Below is a small trained network, with its code and all its weights. Each question gives an input and a class and asks what happens when units are switched off, that is, made to give their printed mean instead of their output.

import numpy as np


def w(rows, s, z=0):
    codes = np.array(rows[::2]) - 128.0
    scale = np.full(codes.shape[1], s)
    scale[-1] = z or s
    return codes * scale


def norm(h):
    return h / np.sqrt((h * h).mean(-1, keepdims=True) + 1e-5)


def f(y):
    return np.maximum(y, 0)


def log_softmax(a):
    a = a - a.max(-1, keepdims=True)
    return a - np.log(np.exp(a).sum(-1, keepdims=True))


def net(x, mask):
    res = np.array(x, float).reshape(1, 6) / 4 @ E
    u = 0
    for l in range(3):
        y = f(norm(res) @ A[l][:, :-1].T + A[l][:, -1])
        res = res + np.where(mask[u : u + 10], y, B[l][:, -1]) @ B[l][:, :-1]
        u += 10
    return log_softmax(norm(res)[-1] @ U[:, :-1].T + U[:, -1])


A, B = {}, {}
E = w([
[213,99,56],'x0',
[3,142,96],'x1',
[172,110,172],'x2',
[53,129,242],'x3',
[188,89,91],'x4',
[249,214,109],'x5',
],0.0052)
A[0] = w([
[233,54,61,89],'0.n1',
[52,226,154,15],'0.n2',
[128,208,179,92],'0.n3',
[98,1,133,137],'0.n4',
[197,137,210,126],'0.n5',
[96,138,151,117],'0.n6',
[127,53,94,3],'0.n7',
[113,198,78,171],'0.n8',
[138,130,85,78],'0.n9',
[163,68,192,30],'0.n10',
],0.0091,0.0017)
B[0] = w([
[162,122,72,254],'0.n1',
[169,149,105,207],'0.n2',
[95,165,137,182],'0.n3',
[108,76,144,216],'0.n4',
[175,177,119,218],'0.n5',
[135,206,122,165],'0.n6',
[96,173,123,159],'0.n7',
[201,167,180,189],'0.n8',
[128,101,113,155],'0.n9',
[207,158,254,175],'0.n10',
],0.0062,0.0049)
A[1] = w([
[185,214,134,131],'1.n1',
[52,195,152,81],'1.n2',
[177,138,109,167],'1.n3',
[135,109,54,109],'1.n4',
[43,164,177,8],'1.n5',
[127,139,81,255],'1.n6',
[75,3,128,93],'1.n7',
[65,126,57,82],'1.n8',
[130,217,146,136],'1.n9',
[52,5,22,44],'1.n10',
],0.012,0.00078)
B[1] = w([
[97,98,78,254],'1.n1',
[135,161,68,202],'1.n2',
[56,187,65,197],'1.n3',
[104,215,110,175],'1.n4',
[125,120,103,201],'1.n5',
[59,72,146,166],'1.n6',
[38,6,2,196],'1.n7',
[74,59,160,176],'1.n8',
[107,133,175,210],'1.n9',
[161,59,101,217],'1.n10',
],0.0061,0.0069)
A[2] = w([
[167,99,170,64],'2.n1',
[181,107,75,58],'2.n2',
[171,195,137,255],'2.n3',
[114,32,95,198],'2.n4',
[146,155,125,41],'2.n5',
[162,53,84,17],'2.n6',
[91,92,194,222],'2.n7',
[82,136,194,78],'2.n8',
[77,95,160,96],'2.n9',
[176,2,85,82],'2.n10',
],0.012,0.0014)
B[2] = w([
[199,149,175,151],'2.n1',
[183,97,187,209],'2.n2',
[22,68,149,249],'2.n3',
[121,167,130,251],'2.n4',
[84,230,130,159],'2.n5',
[149,130,216,209],'2.n6',
[255,112,170,181],'2.n7',
[131,193,157,167],'2.n8',
[200,65,133,181],'2.n9',
[89,186,184,253],'2.n10',
],0.006,0.005)
U = w([
[51,146,104,2],'0',
[195,125,51,224],'1',
[167,129,190,80],'2',
[49,2,92,123],'3',
[76,71,82,61],'4',
[70,177,151,236],'5',
],0.016,0.0024)

Each question gives the input, the list of numbers given to net, and the class t.
The units are the neurons (one row each of A and B). Each row of codes is followed by its name. A weight is (code - 128) times the scale printed after its matrix; where a second scale follows, it is the last column's (A, B and U).
mask holds one flag per neuron, layer by layer. A switched-off neuron (its flag False) gives its mean, the last column of its row in B, instead of its output. The means were averaged over made-up inputs and are rounded, as every weight is.
A unit's drop is (log p(t) with every unit on - log p(t) with that unit switched off) / (log p(t) with every unit on - log p(t) with every unit switched off).
The circuit of an input: a set's keep is (log p(t) with only the set's units on - log p(t) with every unit switched off) / (log p(t) with every unit on - log p(t) with every unit switched off). Starting from the 12 units with the biggest drops (on a tie, the unit counted first), units are removed one at a time, each time the one whose removal leaves the highest keep (on an exact tie, the one counted first), for as long as the keep stays at least 0.8.
circuit, biggest first: the units of the circuit, biggest drop first
unit that matters most: the unit with the biggest drop
k most important neurons: the k neurons with the biggest drops, biggest first
top k neurons in layer l: the k neurons of layer l with the biggest drops, biggest first
drop of u: that unit's drop, to one decimal
input [1,0,3,5,6,-4], class 2: circuit, biggest first => (0.n10; 2.n7)
input [-4,1,-8,-2,7,6], class 0: unit that matters most => 1.n10
input [0,-8,-5,8,4,-8], class 2: 2 most important neurons => (0.n10; 2.n7)
input [-5,2,8,-6,2,2], class 0: 3 most important neurons => (1.n3; 1.n10; 1.n4)
input [6,-7,0,-2,3,-6], class 2: 2 most important neurons => (2.n6; 2.n10)
input [-8,-4,5,8,8,-8], class 2: top 3 neurons in layer 2 => (2.n7; 2.n3; 2.n8)
input [6,-7,-5,1,-8,6], class 5: 4 most important neurons => (1.n10; 1.n7; 1.n3; 2.n5)
input [6,0,4,-1,-8,6], class 5: 2 most important neurons => (1.n10; 1.n7)
input [3,-4,4,-4,-4,-5], class 2: top 2 neurons in layer 0 => (0.n10; 0.n1)
input [-5,-2,4,3,4,8], class 5: drop of 2.n3 => 0.2
input [-7,-6,7,-2,2,-8], class 2: drop of 0.n10 => 0.6
input [-8,4,8,-3,5,7], class 0: drop of 1.n1 => 0.2
